Below is a small trained network, with its code and all its weights. Each question gives an input and a class and asks what happens when units are switched off, that is, made to give their printed mean instead of their output.

import numpy as np


def w(rows, s, z=0):
    codes = np.array(rows[::2]) - 128.0
    scale = np.full(codes.shape[1], s)
    scale[-1] = z or s
    return codes * scale


def norm(h):
    return h / np.sqrt((h * h).mean(-1, keepdims=True) + 1e-5)


def f(y):
    return np.maximum(y, 0)


def log_softmax(a):
    a = a - a.max(-1, keepdims=True)
    return a - np.log(np.exp(a).sum(-1, keepdims=True))


def net(x, mask):
    res = np.array(x, float).reshape(1, 5) / 4 @ E
    u = 0
    for l in range(4):
        y = f(norm(res) @ A[l][:, :-1].T + A[l][:, -1])
        res = res + np.where(mask[u : u + 4], y, B[l][:, -1]) @ B[l][:, :-1]
        u += 4
    return log_softmax(norm(res)[-1] @ U[:, :-1].T + U[:, -1])


A, B = {}, {}
E = w([
[103,62,77,106,140],'x0',
[129,132,125,121,124],'x1',
[124,131,129,132,135],'x2',
[253,148,103,160,187],'x3',
[121,128,126,144,134],'x4',
],0.013)
A[0] = w([
[118,112,8,80,146,23],'0.n1',
[96,213,252,22,64,3],'0.n2',
[254,67,61,129,215,47],'0.n3',
[106,7,35,59,215,145],'0.n4',
],0.0064,0.0038)
B[0] = w([
[125,191,153,144,77,164],'0.n1',
[90,143,14,231,116,214],'0.n2',
[209,203,81,224,81,254],'0.n3',
[100,1,12,72,99,253],'0.n4',
],0.0086,0.0053)
A[1] = w([
[19,134,182,235,106,131],'1.n1',
[100,38,45,65,135,126],'1.n2',
[104,2,139,37,93,107],'1.n3',
[136,54,56,160,185,6],'1.n4',
],0.01,0.0023)
B[1] = w([
[153,105,2,121,64,254],'1.n1',
[42,165,192,118,161,249],'1.n2',
[78,130,201,95,217,223],'1.n3',
[93,98,88,89,5,191],'1.n4',
],0.008,0.0072)
A[2] = w([
[84,191,107,129,44,253],'2.n1',
[182,5,72,105,156,105],'2.n2',
[114,126,187,174,124,65],'2.n3',
[82,149,92,106,45,106],'2.n4',
],0.011,0.0034)
B[2] = w([
[210,87,148,180,134,255],'2.n1',
[196,158,5,197,43,173],'2.n2',
[153,69,100,172,55,129],'2.n3',
[189,194,34,103,112,229],'2.n4',
],0.012,0.0093)
A[3] = w([
[41,44,135,19,141,9],'3.n1',
[133,70,85,43,233,4],'3.n2',
[201,166,164,131,120,215],'3.n3',
[195,172,232,138,254,200],'3.n4',
],0.0085,0.0017)
B[3] = w([
[78,148,165,44,124,255],'3.n1',
[177,188,133,102,110,173],'3.n2',
[39,140,135,22,187,247],'3.n3',
[132,179,254,162,217,202],'3.n4',
],0.011,0.0045)
U = w([
[155,123,5,164,71,200],'0',
[90,86,146,134,169,1],'1',
[168,163,202,152,203,244],'2',
[84,109,164,150,108,42],'3',
[116,75,193,114,104,31],'4',
[19,73,116,22,115,210],'5',
[108,100,157,101,149,17],'6',
],0.017,0.0073)

Each question gives the input, the list of numbers given to net, and the class t.
The units are the neurons (one row each of A and B). Each row of codes is followed by its name. A weight is (code - 128) times the scale printed after its matrix; where a second scale follows, it is the last column's (A, B and U).
mask holds one flag per neuron, layer by layer. A switched-off neuron (its flag False) gives its mean, the last column of its row in B, instead of its output. The means were averaged over made-up inputs and are rounded, as every weight is.
A unit's drop is (log p(t) with every unit on - log p(t) with that unit switched off) / (log p(t) with every unit on - log p(t) with every unit switched off).
most important unit: the unit with the biggest drop
k most important neurons: the k neurons with the biggest drops, biggest first
drop when u is switched off: that unit's drop, to one decimal
input [-1,-8,7,4,1], class 2: 2 most important neurons -> 0.n4, 1.n1
input [2,4,6,0,-4], class 5: most important unit -> 1.n2
input [7,-2,-1,0,1], class 5: 3 most important neurons -> 1.n2, 1.n3, 1.n1
input [0,-6,-5,-8,2], class 0: 4 most important neurons -> 0.n4, 1.n1, 2.n4, 2.n1
input [0,3,-6,6,-2], class 2: 4 most important neurons -> 0.n4, 1.n1, 0.n3, 2.n4
input [-3,6,5,1,-6], class 2: 3 most important neurons -> 0.n4, 1.n1, 1.n4
input [3,0,1,0,-4], class 5: 4 most important neurons -> 1.n2, 1.n3, 1.n1, 0.n2
input [0,6,1,-8,7], class 0: 3 most important neurons -> 0.n4, 1.n1, 2.n4
input [-1,-5,1,4,2], class 2: drop when 0.n4 is switched off -> 1.3
input [1,1,-3,-2,8], class 5: drop when 0.n3 is switched off -> 1.4
input [-3,3,-6,6,4], class 2: drop when 0.n4 is switched off -> 0.4
